Here is a tiny trained network, its code and every weight. The questions are about switching its units off for an input and a class, where a switched-off unit gives its printed mean instead of its output.

import numpy as np


def w(rows, s, z=0):
    codes = np.array(rows[::2]) - 128.0
    scale = np.full(codes.shape[1], s)
    scale[-1] = z or s
    return codes * scale


def f(y):
    return y / 2 * (1 + np.tanh(0.7978845608 * (y + 0.044715 * y**3)))


def log_softmax(a):
    a = a - a.max(-1, keepdims=True)
    return a - np.log(np.exp(a).sum(-1, keepdims=True))


def net(x, mask):
    res = np.array(x, float).reshape(1, 4) / 4 @ E
    y = f(res @ A[0][:, :-1].T + A[0][:, -1])
    res = res + np.where(mask, y, B[0][:, -1]) @ B[0][:, :-1]
    return log_softmax(res[-1] @ U[:, :-1].T + U[:, -1])


A, B = {}, {}
E = w([
[105,184,124,244,105,118,174,150,43,116,67],'x0',
[115,124,101,105,27,108,254,49,78,27,115],'x1',
[193,225,146,60,211,161,176,86,195,85,94],'x2',
[44,42,68,92,197,95,212,177,175,134,166],'x3',
],0.0057)
A[0] = w([
[134,126,130,131,104,126,77,120,118,128,129,172],'n0',
[119,137,123,179,71,125,189,114,71,109,118,150],'n1',
[139,130,131,137,88,129,36,117,114,134,124,188],'n2',
[129,145,129,137,136,128,106,131,123,133,126,117],'n3',
[161,255,136,136,140,133,145,103,126,111,110,254],'n4',
[145,130,130,79,105,125,168,103,124,111,130,189],'n5',
[124,120,122,170,116,133,139,141,98,125,124,220],'n6',
[138,147,124,68,135,127,167,103,155,112,134,166],'n7',
[112,74,128,99,103,126,205,118,131,117,134,127],'n8',
[128,141,128,122,131,124,126,124,133,125,131,165],'n9',
[143,177,136,128,132,126,122,123,124,131,122,79],'n10',
[129,144,133,168,149,125,92,159,110,146,122,89],'n11',
[120,110,133,134,127,137,115,128,127,118,150,89],'n12',
[124,96,125,89,199,130,95,151,181,141,138,155],'n13',
[122,114,119,118,152,130,121,136,150,132,124,118],'n14',
[145,123,133,106,107,132,62,112,137,130,142,101],'n15',
[118,116,124,115,155,127,124,132,152,133,127,130],'n16',
[128,142,132,121,128,128,114,115,141,133,142,192],'n17',
],0.02,0.0025)
B[0] = w([
[163,116,160,109,140,125,127,142,131,138,122,165],'n0',
[26,147,185,173,125,133,121,125,144,150,151,233],'n1',
[201,98,188,101,144,132,121,160,123,133,126,202],'n2',
[140,143,121,128,120,137,103,110,122,114,148,141],'n3',
[149,200,115,120,120,117,159,128,154,145,49,253],'n4',
[118,114,105,150,143,125,137,115,196,114,109,193],'n5',
[88,95,159,133,130,107,166,141,163,144,103,173],'n6',
[184,164,182,150,129,157,104,107,143,59,120,194],'n7',
[119,108,4,121,126,124,129,103,151,112,120,205],'n8',
[138,126,135,129,128,126,126,125,132,118,121,135],'n9',
[122,176,90,128,130,138,107,106,100,110,136,158],'n10',
[118,129,131,144,114,142,112,90,165,103,146,176],'n11',
[121,153,117,124,137,136,129,128,112,159,136,135],'n12',
[155,97,193,117,120,122,103,146,159,202,136,224],'n13',
[138,127,141,122,114,130,112,123,114,146,151,151],'n14',
[147,148,170,125,125,120,159,152,93,144,110,171],'n15',
[141,107,145,119,120,123,121,134,123,141,134,154],'n16',
[147,115,146,139,140,119,140,136,135,116,106,145],'n17',
],0.027,0.013)
U = w([
[99,94,26,138,151,147,142,80,116,27,169,90],'0',
[107,31,182,134,130,132,72,159,139,167,252,227],'1',
[204,149,175,53,155,120,142,190,62,141,101,105],'2',
[158,162,108,139,128,173,126,73,187,76,84,184],'3',
[123,168,96,112,141,163,104,123,30,61,200,5],'4',
[138,86,44,60,118,95,117,128,107,154,170,85],'5',
[125,163,95,118,134,168,111,120,3,79,189,27],'6',
[43,147,119,162,104,78,186,127,124,159,124,120],'7',
],0.0066,0.0017)

Each question gives the input, the list of numbers given to net, and the class t.
The units are the neurons (one row each of A and B). Each row of codes is followed by its name. A weight is (code - 128) times the scale printed after its matrix; where a second scale follows, it is the last column's (A, B and U).
mask holds one flag per neuron, in row order. A switched-off neuron (its flag False) gives its mean, the last column of its row in B, instead of its output. The means were averaged over made-up inputs and are rounded, as every weight is.
A unit's drop is (log p(t) with every unit on - log p(t) with that unit switched off) / (log p(t) with every unit on - log p(t) with every unit switched off).
The circuit of an input: a set's keep is (log p(t) with only the set's units on - log p(t) with every unit switched off) / (log p(t) with every unit on - log p(t) with every unit switched off). Starting from the 12 units with the biggest drops (on a tie, the unit counted first), units are removed one at a time, each time the one whose removal leaves the highest keep (on an exact tie, the one counted first), for as long as the keep stays at least 0.8.
units of the circuit, in order: the units of the circuit, biggest drop first
k most important neurons: the k neurons with the biggest drops, biggest first
drop of u: that unit's drop, to one decimal
input [-6,-2,-4,-2], class 2: units of the circuit, in order	[n15]
input [-1,-2,-4,8], class 1: 2 most important neurons	[n13 n4]
input [2,3,3,8], class 0: units of the circuit, in order	[n8 n4]
input [-5,8,2,3], class 0: 3 most important neurons	[n8 n4 n13]
input [3,4,3,7], class 0: 2 most important neurons	[n8 n4]
input [-3,5,-5,-1], class 7: 3 most important neurons	[n1 n7 n13]
input [1,5,-2,3], class 0: units of the circuit, in order	[n8 n4]
input [-8,2,-5,5], class 5: 2 most important neurons	[n8 n1]
input [-3,7,1,4], class 0: 2 most important neurons	[n8 n4]
input [-2,5,-4,-4], class 1: 2 most important neurons	[n4 n2]
input [-8,-5,0,-1], class 1: 2 most important neurons	[n4 n13]
input [2,-4,-5,-4], class 2: 2 most important neurons	[n1 n2]
input [4,4,-5,-8], class 7: 3 most important neurons	[n1 n13 n4]
input [0,6,-3,-6], class 7: units of the circuit, in order	[n1]
input [8,6,-8,-7], class 7: 3 most important neurons	[n1 n13 n6]
input [-8,7,-1,3], class 0: drop of n4	0.3
input [-1,3,-5,7], class 0: drop of n8	0.5
input [-6,-7,2,2], class 1: drop of n13	0.2
